B, the same points and some others measured another way; then each row and its match in B
B:
1: [ -40  141  158   43   42  150   97  206 -155   70  174 -238 -200  132
   57   97   72   28   65  117    9   57 -165  -53    8  191  -50   26
 -118  -35 -241    1  217 -151  -49]
2: [  76 -152  -91    4   -9 -179  -57  -18  -13  -57   -7  -79  320   32
  144  -19   22  -17  145  -37  -64    6 -185  -66   44  -33  112   62
  276   84   94  210  114  -16  108]
3: [  -6 -256 -119 -138  -50 -138  -78 -165  182  -87   -9  100  428   37
  149 -130 -150  -59  -37 -146  -68 -165   -4   15   23 -188  100  121
  506  129  231  143  -53   23  200]
4: [  52  -86  -37  -26 -136  102    8   -1   63  -25  -16  -56   60   32
 -171   98   -2    1  -70 -104  -78   13   47   29  -76  -54  -29   -7
  140   60    0   83    4   34   29]
5: [-195 -118  426 -181   80   18  110   51 -257   59   59 -301 -391   99
 -100   75  -50   31 -145  224  126  293  124 -202  102   65   24   89
 -202    5  -32 -242  588 -276  -56]
6: [-101 -174  143  -86  -85   79   17  -78   65  -46 -140    2   47   24
  -98  -59 -132    7 -120   39  -50 -108  155   -2   33 -137    7   29
  158   41   54 -157   31  -47   66]
7: [  45 -168  138    9  -96   30   39   11   -5  -64  -12  -53   59  113
  -44   93  -46  -40   36  -47    0   75  -19  -45  -49  -87  -20   38
  104   10   55   20  120  -12   25]
8: [  17   79 -163  178  -21  204  -36   95  187  -75  -48   13  123   -2
  107  -95  -55   -8   45  -15  -60 -322 -143  109  -33   -8 -105   18
  197  -10 -148  -10 -355   12   22]
9: [  16   17   88  133  -69   85   55  127  -97   -1  164 -181 -135  103
  181   -3   -6  -53   75  134  -49  -30 -242    1  -22  201  -56   28
   47  -68 -142   46  165 -195  -69]
10: [-131   74   71  -95  161  159   33  105   23    6  158 -157 -136   75
   87  -17  -62   17  -72   29  124  -27  -42  -32   68   43  -35  125
   42   20 -126  -88   81 -157   37]
11: [  44  101  105  146 -149  324  104  158   52   -1   77  -25  -87  157
  -50  112  -14  -17   28  -36  -61 -139  -81   94 -148   43 -171  -31
   -4  -67 -214  -13 -142   12  -48]
12: [ -80   55  -66   66  143   34  -28  117   24   -7   70 -138  -43   23
  206  -96  -55  -18  -12   79   74 -113 -161  -51   17   84  -67  122
   91   40  -82  -21  -17 -125   -6]
13: [-102  -22 -128   -8   58  177  -40    9  272  -63   59   61   16   34
  122 -131 -215  -70 -198 -101   93 -270   31   69  -80  -91 -151  155
  274   62   13  -81 -296  -29   44]
14: [-113 -171  164  -93  -51   59   23  -53   15  -22 -122  -54  -62   24
 -133  -19 -124    6 -164   53    4  -13  179  -55    9 -110  -21   49
   72   59   59 -175  114  -63   22]
15: [  27  -14  -61   80   79   -4  -30  110   34  -18 -168  -49  157   31
  -87   85   31   35   46  -74   51   -4   -8 -114  -77 -134  -77   50
   13  119    7   23 -108  141   31]
16: [ -63  -81  -56 -118  -18   19  -18  -31   85   38  -19  -21   75   27
 -111   16  -67    6 -198 -100  -15  -44  143  -35  -88  -87  -54   83
  169  151   72   32   -9   46   59]
17: [-163 -127  175  -33   85  -70    3   33 -155   16  -66 -243 -244  -12
   23  -76  -78    7 -130  243   68   96   39 -168   77   68   -9   96
  -65   48   14 -196  341 -227  -68]
18: [  61  -64  -98  190  -54  114  -43   53  191 -102 -281  103  236   10
  -96   12  -61   -2   47 -105  -24 -220   21   13 -127 -219 -142    3
  131   63   19  -50 -391  202   32]
19: [  39 -111  -15  -37  -62   82    2   -5  135  -57  -47   46  190   84
 -110   90  -58  -15  -36 -181    3  -38   66    5  -91 -183  -49   50
  187   83   65   54 -109  113   87]
20: [  -3 -288  150  -44 -151  -22   17  -83  -47  -97   22 -154 -107   23
  -12  -17 -108  -69  -70   83  -25  126   -5  -33   51    7   51   48
  162  -27  103  -37  328 -212  -19]
21: [ -49  -19 -126   22   26    3  -40   21   88  -15  136  -60   82   35
  261 -149  -91  -59  -44   24  -29 -190 -166   27   -4   86  -27  115
  289   48  -13   86  -41 -123   42]
22: [ 123 -169 -287   32 -113  167 -105  -68  314 -198 -114   15  166 -110
 -177   21  -83  -31  -80 -239   -7  -77   49  122  -36 -199  -39   24
  325   51   67   71 -299   74   58]
23: [   4 -151   88    5  -47   23   20   10   65  -45  -70   28  104  120
  -54   72  -96  -45  -44  -99   49   -4   64  -60 -121 -166  -92   76
  108   78  105  -15  -25   76   35]
24: [  81 -107   22  137 -215  224   27   37  121  -73 -186   23  -28   32
 -292  135  -52  -19  -85 -106  -54  -48  125   49 -185 -145 -176  -51
   22   16  -11  -64 -191  126  -61]
25: [ -89   -8  -44 -132   -2   76    0    1  114   83  -97   49  141   50
 -212   55  -46   50 -214 -148  -28 -108  229  -33 -134 -158  -92   59
  117  196   37   -2 -138  166   90]
26: [ -44  -57 -187   22  -55   71  -67  -28  219    4 -230  108  195  -37
 -166  -47 -102   12 -206 -128  -66 -249  190   16 -164 -190 -141   41
  202  179   76  -27 -349  187   51]
27: [ -65 -116   -2  -10  -82   37  -19  -39   84   -5 -184   27   97   -2
 -114  -55  -98    9 -147   -3  -76 -154  145  -17  -67 -121  -65   27
  148  107   59  -81  -98   52   37]
28: [  34 -173  -33 -110  -11   54  -33  -37   53 -120   43 -186  -26  -41
 -102   62  -24   -1  -37  -67   50  167   -5  -14  106  -55   88   60
  164   18   35   34  192 -131   44]
29: [-102   37   -7   -7  175 -187  -30  108 -130  125 -163 -104  182   40
   18   -4   70   84    8   79    0  -24    0 -224  -31  -29  -17   80
  -31  206   15   23   85   88   57]
30: [-119 -117   33   59    0   62  -17  -19  123  -81   26   -5  -10   42
  271 -226 -226  -93  -85  117   19 -266  -84   30   21    0  -69  127
  263  -22   22 -140  -75 -181   13]
31: [-115 -167  241   41  116 -153   12   50 -184  -29 -129 -195  -78   50
  125  -65  -66  -10   49  242   95   91  -60 -222   97   -6   20  102
  -57   26   61 -177  322 -170  -29]
32: [ -43  -27   66 -138  244  -23    7  133  -75    8   99 -242 -123   78
  -79  187   30   24  -48  -87  263  328   20 -211    5  -57  -26  162
 -101  120   25   11  278  -43   15]
33: [ -37 -113  -21  124   86  -59  -40   75  -35  -84  169 -237 -223   15
  332 -131 -123 -126  -24  160  134   38 -254  -80   27  170  -66  170
  123  -36   21  -16  204 -305 -104]
34: [  58   79 -226  101  -55  198  -28   79  234  -36   71   58  179   51
   69  -15  -49  -35  -17 -168  -52 -273 -110  126 -134  -28 -133   46
  268   46  -92  130 -365   89   53]
35: [ -20   -1  -71   -3   -5   42  -15   68   -1   55  -74 -115  -29   -9
 -170   72   28   39 -135  -31  -22   21   82  -66 -100   -7  -85   25
    6  130  -24   28   13   45  -21]
36: [-183   21  123  -92  157   -7   29   81  -96   66  156 -195 -147   80
  207  -96  -72   -1  -88  165   81  -22  -78 -108   78  134   -1  144
   45   45  -68  -79  258 -233   14]
37: [ -62  -31   11   87  -29  201   10   43  159  -83   33    4  -36   59
  141 -115 -172  -65  -60   25   21 -248  -63   78  -33  -20 -121   84
  187  -38  -66 -115 -180  -98    0]
38: [  74  154 -239  248   31  173  -49  191  109  -41  -36 -104   35  -31
   50   -1   54   16   89  -13  -28 -188 -210   47  -74   72 -138    4
   60   14 -202   71 -295   33  -46]
39: [  23  -21  -29  -40  -23  213   18   33  134 -104  207  -92   -5   60
   88   10  -69  -35   14  -88   32  -52 -129  105   58   15    9   71
  239  -53 -101   54   -8 -141   64]
40: [-103  176    3   49  252   70    3  225 -111   43  108 -298 -195   15
  143  -11   59   52   46  157  125   34 -190 -117   91  178  -37  102
 -116   20 -220  -52  148 -185  -41]
41: [-112   54  155  -24   56  264   74  115   70   -6  105  -70 -185  123
   15   21 -115  -15 -106    6  113  -84   26   10  -33  -13 -134   91
    2  -21 -135 -163  -29 -100   -5]
42: [   4   15   44   21  137  -91   17  174 -173   68   42 -240  -85   86
  -33  167   97   18   21   11  113  252  -81 -213  -75   58  -63   93
 -139  114  -18   89  266  -15  -48]
43: [  42 -136   -6  -71  -84  124    1  -14   77  -73  -20  -99  -21    2
 -219  121  -25    3  -94 -118   11  112   93    3  -22 -100  -12   23
  108   47   28   17   64  -10   22]
44: [ 122  117 -286  117  216  261 -100  185  165 -225   33 -279   -9 -145
    5   62  101   68  227  -80  162   54 -283   55  223    3   55   38
   73  -72 -253   37 -165 -112   34]
45: [ -22 -146  150  -24 -154  129   60    3    9   -4  -13  -64 -162   84
 -194  105  -93  -39 -187  -28    0   72  148  -23 -136  -53 -123   30
   18   36   34  -73  115  -26  -57]
46: [  49  -36  -63  129  -94  260   -6   41  197 -162   69  -29   13   20
  118  -71 -109  -58   55  -26  -21 -213 -167  156   28   -2  -53   25
  253 -105 -118  -29 -206 -116   17]
47: [  92  -91 -149  196  -32 -112  -58   70   32  -41  -76  -39  174   35
  119   -9  -12  -63   69  -28  -22  -64 -164  -71 -142  -16  -97   65
  160   90   79  147  -89   62  -24]
48: [  38 -162  -98   37  -75  -53  -43   -4   16  -35   29 -136  -57   -7
  -12   15  -54  -68 -128  -25    1   82  -30  -49 -101   30  -64   79
  145   79   99   96  120  -74  -58]
49: [ -50  -13  -52  -96   88   50  -24   23  148    2 -166   76  313   53
 -129   44  -29   69  -37 -170   25 -130  135  -55  -42 -255  -30   67
  148  169   41   -4 -218  205  162]
50: [ -69    5 -103  127   28  248  -52   37  254 -137 -138   39   84  -47
   92 -180 -153   -4   -8   27    4 -375  -47  112   55 -105  -83   46
  220  -30 -111 -182 -394  -38   52]
51: [ -18   32 -168   72  203  -86  -90  114   27   -7 -227  -94  226  -55
   -9  -11   59   79   73   -7   54  -63  -49 -145   19 -108  -16   71
   36  163   -7   15 -131  115   64]
52: [   5  -33   46   -8  -46   23   28   69  -87   39    9 -166  -50   48
  -99   95   47   24  -32   24  -46   93  -16  -69  -42   53  -25   11
   -1   61  -48   59  185  -43  -19]
53: [  51  -81 -133  150 -100  -26  -50   47   14    3 -160  -81   29  -34
 -121   32   12  -11  -75   -4  -79  -29    5  -52 -157   -6 -122    1
   55  111   34   64  -63   70  -73]
54: [ -37    5   31   39  -21  124   22   58   40  -33  105  -84    8   70
  162  -75  -62  -26   35   60  -38 -153 -151   49   39   70  -14   53
  172  -36 -110   -6    2 -139   32]
55: [ -86  -53  106   12   71  -23    6   91 -137   34  -84 -231 -198   -4
  -91   40    6   29  -92  141   60  133   39 -163    1   46  -52   57
 -124   72  -26 -108  244 -107  -73]
56: [   3  -77 -114  157  -28  -50  -84   22    7  -54 -303  -86  163 -113
  -26 -105   15   50   60  129 -122 -158  -57  -50   45  -36   11  -26
  103   66  -18  -46 -101   13    7]
57: [  72  -72  -75   59 -156  103   -4   31   52  -23  -63  -74    2    2
 -198  105   10   -6  -80  -80  -86   13   39   23 -121  -23  -84  -23
   85   60  -14   76  -34   50  -32]
58: [  24   50  -79   87  168   58  -38  163  -65  -90  158 -342 -159  -38
  189   -5   58    2  143  117  113  116 -314  -54  166  183   44   83
   20  -59 -172   42  202 -267  -38]
59: [-139   30  171  -69  222  -35   41  163 -149  109  -76 -190 -149   91
 -134  138   21   64 -110   43  187  194  124 -264  -67  -55 -106  124
 -236  160   -8 -124  216   19  -25]
60: [  30   75   30  183  -97  211   61  158   20    5   83  -76 -118  115
   40   54  -19  -42    6   20  -31 -112 -134   43 -149  100 -178    8
    6  -37 -163   16  -93  -33  -85]
61: [-123   89   49 -129  144  136   30   89    3   18  205 -172  -76   66
  135  -37  -32   33  -33   43   66  -45  -94  -12  119   86   33  109
  103   11 -152  -23  129 -189   70]
62: [   4 -117   59  108  -40   42  -15   11   59 -108 -244    8  229    9
    2  -58  -48   24  138   58  -65 -170  -48  -13   67 -151   22  -11
  139    1  -10  -98 -123   31   76]
63: [-186   84  131  -47  216   38   40  157 -112   83  133 -233 -253   82
  135  -29  -47    9 -112  154  153   37  -49 -147   25  125  -82  153
  -95   55 -112 -123  223 -194  -41]
64: [  15  -78  136   50  -68  118   62   77   48  -10  -93   35   38  150
 -150  144  -60  -21  -45 -107   41   -2   96  -53 -180 -160 -160   39
   -3   62   27  -51  -80  133   -1]
65: [-189  115  137 -113  255 -104   47  212 -291  244   41 -333 -356   73
 -156  162   93   81 -246  123  170  314  133 -327 -116  138 -139  137
 -360  220  -50  -60  431  -55 -114]
66: [-105  -11  -31  -79  232  -66  -33  100   26   51  -53  -79   28   61
  -45   64  -44   17 -142  -94  203   77  106 -201 -103 -135 -116  179
  -18  208   87  -32    8   87   34]
67: [-115 -127  -96   58   99  -75  -92  -19   78  -89   21 -101    6  -48
  343 -275 -182  -80  -59  156   50 -196 -159  -31   95   59   -7  160
  281   19   58  -82    6 -235    8]
68: [ 191    3 -378   99   -4  298 -121   59  315 -236 -184  -82  172 -188
 -301  123   71   75   90 -258   22  -29  -31  134   63 -199   -2  -44
  178   16 -122   71 -405  128   67]
69: [ -97 -121   96  103  200 -252  -53   85 -198  -20 -191 -237    9  -23
  180 -108   -2   17  109  271   81   69 -140 -263  120   27   44  104
  -54   72   55 -117  274 -144  -24]
70: [ -69   26 -188  161  101  107  -82   86  193  -71 -130    3   52  -47
  121 -157 -125  -22  -65   20   56 -295  -57    7  -50  -57 -155  100
  152   61  -43 -110 -349    8   -7]
71: [ -42 -171  171  -64  -52  -77   38    8 -174   20   77 -242 -203   57
  -29   53  -23  -32  -97  114   10  229   -4 -128    0   96   14   65
   -5   37   52    1  442 -197  -61]
72: [-150   80  231 -256  114  248   91   47   -3  -10  188 -147    4  102
   46   -1  -18   95   57   47   24  -49  -35   39  265    2  158   50
  115  -53 -223 -111  193 -205  178]

[ 200   62   13 -142 -123   35 -271   99  217   -6   97  -25   57 -175
  -94  137 -202   23   11    5   27   66   91   77 -142   73  -35   57
   38  107   65   82    1   29 -162  204] => 12
[ 302  135 -225 -215  100  217  182 -183 -226  539 -138 -316  192   13
 -240  192 -356 -170 -408  234  247  193  -23   77  237  132  150 -307
  334  103 -219  341   60  133  106 -342] => 30
[-193  198   11  -31  140   21  268  151 -166 -267    8  244  -35  147
  149   73  302 -305   59    6 -191 -121   81 -160   68  123 -142 -200
 -164  -67 -162  -77  247 -181   34   40] => 11
[-259 -121 -125   68   -3  -26  -39  293   68 -276  292  233  -41  -46
   68  228  217 -292  181   17  -24 -136   72   93    6  -24  -57   80
 -109   13   62 -194 -121 -255 -188  188] => 64
[ 221  157 -108 -167   17  -45 -140  132   59   13   22 -230  -35 -107
 -108   41 -104   16   37  236  -51  149   19  169  -34   87   64  -64
  176  130   53   23 -130  111 -188  -18] => 27
[-209  114   61  -17   21   46  180 -124 -145   91 -202    8  -67  -18
 -158  -17  241 -223 -258 -171 -168   65  216 -130  268  154  -85 -171
  172  -39 -160  -59  132  -70   56 -290] => 19
[  98   67   21 -153   80 -378  -12  261 -133   -1 -308 -241 -276   25
 -117 -220 -192   -2  120  164 -110  164  -35   43  136  307  258 -141
  296   76  -15 -133   77  150   -8 -151] => 6
[  -2  -41  161  -32  -83  214 -218   94  210  -37  299  178  251 -149
    6  248 -200 -151  -21 -106  148  -46   48  141 -160  -57 -150  194
 -118  128  114  169  -80 -244  -78  150] => 53
[  52   68  163 -322   10  165  -30 -187  226   52    2  162  216 -140
 -219  199 -169 -124 -483 -345   56   78  189 -110    2  143 -257   37
    6   95  -92  280  399 -218  162    2] => 47
[  -2  178  216  -31 -136   79  105 -211 -297  313 -445 -132 -191 -190
 -219 -125   24 -237 -167 -169  -58  166  208  -58  195  119  -37    4
  333   41 -215 -158   49   58    3 -354] => 28
[  32  340  224   91  -20  417   93 -198 -140  239  -45  -36  301   59
   43   34   11  -86 -183   -2  -86   22  130  -91   71   44 -142 -262
    0  -26 -107  327   17   32   70 -253] => 15
[ 184  357  133 -152  123  266  135 -130 -202  182 -107 -194  124  -54
  -69    7  -67 -151 -165  161  -16  156   13  125   34   11  -89  -98
  170  142  -85  173  -74   -3   13 -355] => 54
[  42 -145  -96 -110  -53 -488 -257  472   87 -216  -57 -111 -365 -117
  -87  -74 -165  -28  355  146  -54   79  -23  159  -25  202  257   99
  183  108  128 -325  -78   66 -226  200] => 14
[-466 -375  152  220 -340 -367 -364  330  264 -301   18  349 -331 -193
  -63  -12  196 -124  266 -456 -171 -128  301 -135   40  176    3  255
  -34  -97  129 -465   38 -156 -205  370] => 32
[-355   25   71  190   13 -113   58   17  -33   44 -158  -42   -4  182
  -74 -149  248    1 -151 -127 -317   16  221 -219  365  297   89 -395
  146 -158  -28   26   73   66   80 -279] => 25
[-106  171  128  -73  116  248  219 -121 -232  123  -57   -9   68  -83
  -84   76   94 -366 -208  -18   29   75   56  124  134  -43 -149   16
  141  120 -105   25  -89 -220   38 -393] => 7
[ -44  100   57  -72  -65  125  -71   55   60 -134  109  123  -22 -202
  -33  157  139 -224   29  -75  -44   -4  137   90  -82  -45 -192  155
  -26   91    2 -117  -69 -170 -174   76] => 57
[ 159  357  530 -330   93  308  -50 -313   47  153 -147 -173  191 -307
 -270 -103 -167  -76 -434 -191  -32  303   91  240  -58  -47 -307  253
  254  306   63  229  -90 -194   80 -539] => 2
[ 179  -39  -31 -276 -134 -310 -180  305   76 -203 -115   94 -342 -235
  -97   64 -179 -162  231  -53   36   42   67   24 -170  162   19  225
   54  125  -54 -310  226  -39 -173  398] => 46
[-171  127  210  221  -45  328   22  -79  -98  186   70   25  269   55
   60   61   52 -149  -96  -40  -48  -35  119  -12  127    9  -72 -159
   -4  -34    1  213 -146  -72   28 -261] => 35
[ -76   31  -52  -89    9   79  -49  227  126 -319  311  287   54  -82
   99  291  111 -274  118  -10   12 -124   52   72 -159  -43 -191  120
 -218   68   24  -59   34 -281 -146  298] => 60
[  15  -97  148   22 -125 -182 -321  379  163 -187  118   73  -60  -88
   62    7 -241  -16  334   15   15  -29  -10  108 -159  107   93  147
  -43   82  173  -80  -71  -51 -152  272] => 55
[-140   47   58  177    0   81   81    5 -138  230  -94  -43  160  200
    2  -13  -53  -66 -123    0  -66  -19  107 -160  267  230  128 -375
   82 -119  -88  222   88   76  126 -207] => 63
[ 133  371  313  115  -76  593   89 -214 -147  273   51  100  461   87
  167  145 -144 -142 -143  -26   52  -72   99 -129  -68   -4 -216 -221
 -182  -31 -150  466  109  -30  108  -94] => 38
[-168  116  183   43  -12  197   24  -16  -86   -8   39   41   26 -149
  -38   51  167 -270  -29  -63  -56   23  102  149   41  -76 -154  126
   73   97   19  -76 -222 -199 -102 -233] => 4
[ 194  115  441  -79 -205 -225 -482  256  349 -185  -94    8  -11  -84
    8 -219 -362  320  222 -150 -198   63  115  -95 -250  294   20   42
  -45   49  180  103  206  147  -64  316] => 51
[-195  177  291  222   -7   55   26  -17 -143  151 -186 -133  104  162
   11 -241   69   32  -49  -20 -256   47  132 -111  242  209   74 -327
  137  -90   12  148  -66  111   84 -398] => 49
[  57  276  384  -68   -4 -626 -281  545  -78 -479 -374 -293 -619 -138
   45 -609   75  168  701  228 -506  196  -40  208 -152  218  183  157
  245  156  237 -575 -243  198 -310  -66] => 72
[-364   58   35  238  -56    0   33  -19   92  -11  -38  116  129  248
    4  -35  326   60 -193 -204 -369  -81  315 -392  312  306  -13 -500
  -46 -265  -61  157  241   69   86  -57] => 65
[   7 -205 -142 -110  -57 -311 -108  316   62  -66  -28   89 -168  -10
  -76  111 -234 -143  102  -26   98  -20   29  -51   52  259  184  -28
   66   12  -41 -111  226  -23  -26  267] => 37
[-210 -271  -82 -113  -67 -319 -214  348  255 -329  154  203 -231 -186
 -119  143   47 -189  124 -165  -23  -32  103   85  -13  108    0  238
   19   78  120 -313   28 -238 -177  285] => 23
[  32  -94   97 -346  -38 -285 -223   69  324  -97 -124   18 -124 -194
 -320   -1 -194   35 -262 -295  -60  166  175  -42   29  274  -33  111
  186  115   37  -24  315  -82   29   72] => 21
[-173  -89   62  -16  -58  328   99 -279  -42  345   13  109  221 -137
 -230  269  -58 -351 -489 -294  202   37  192  -10  228    7 -148   26
  145   46 -138  173   50 -248  120 -271] => 48
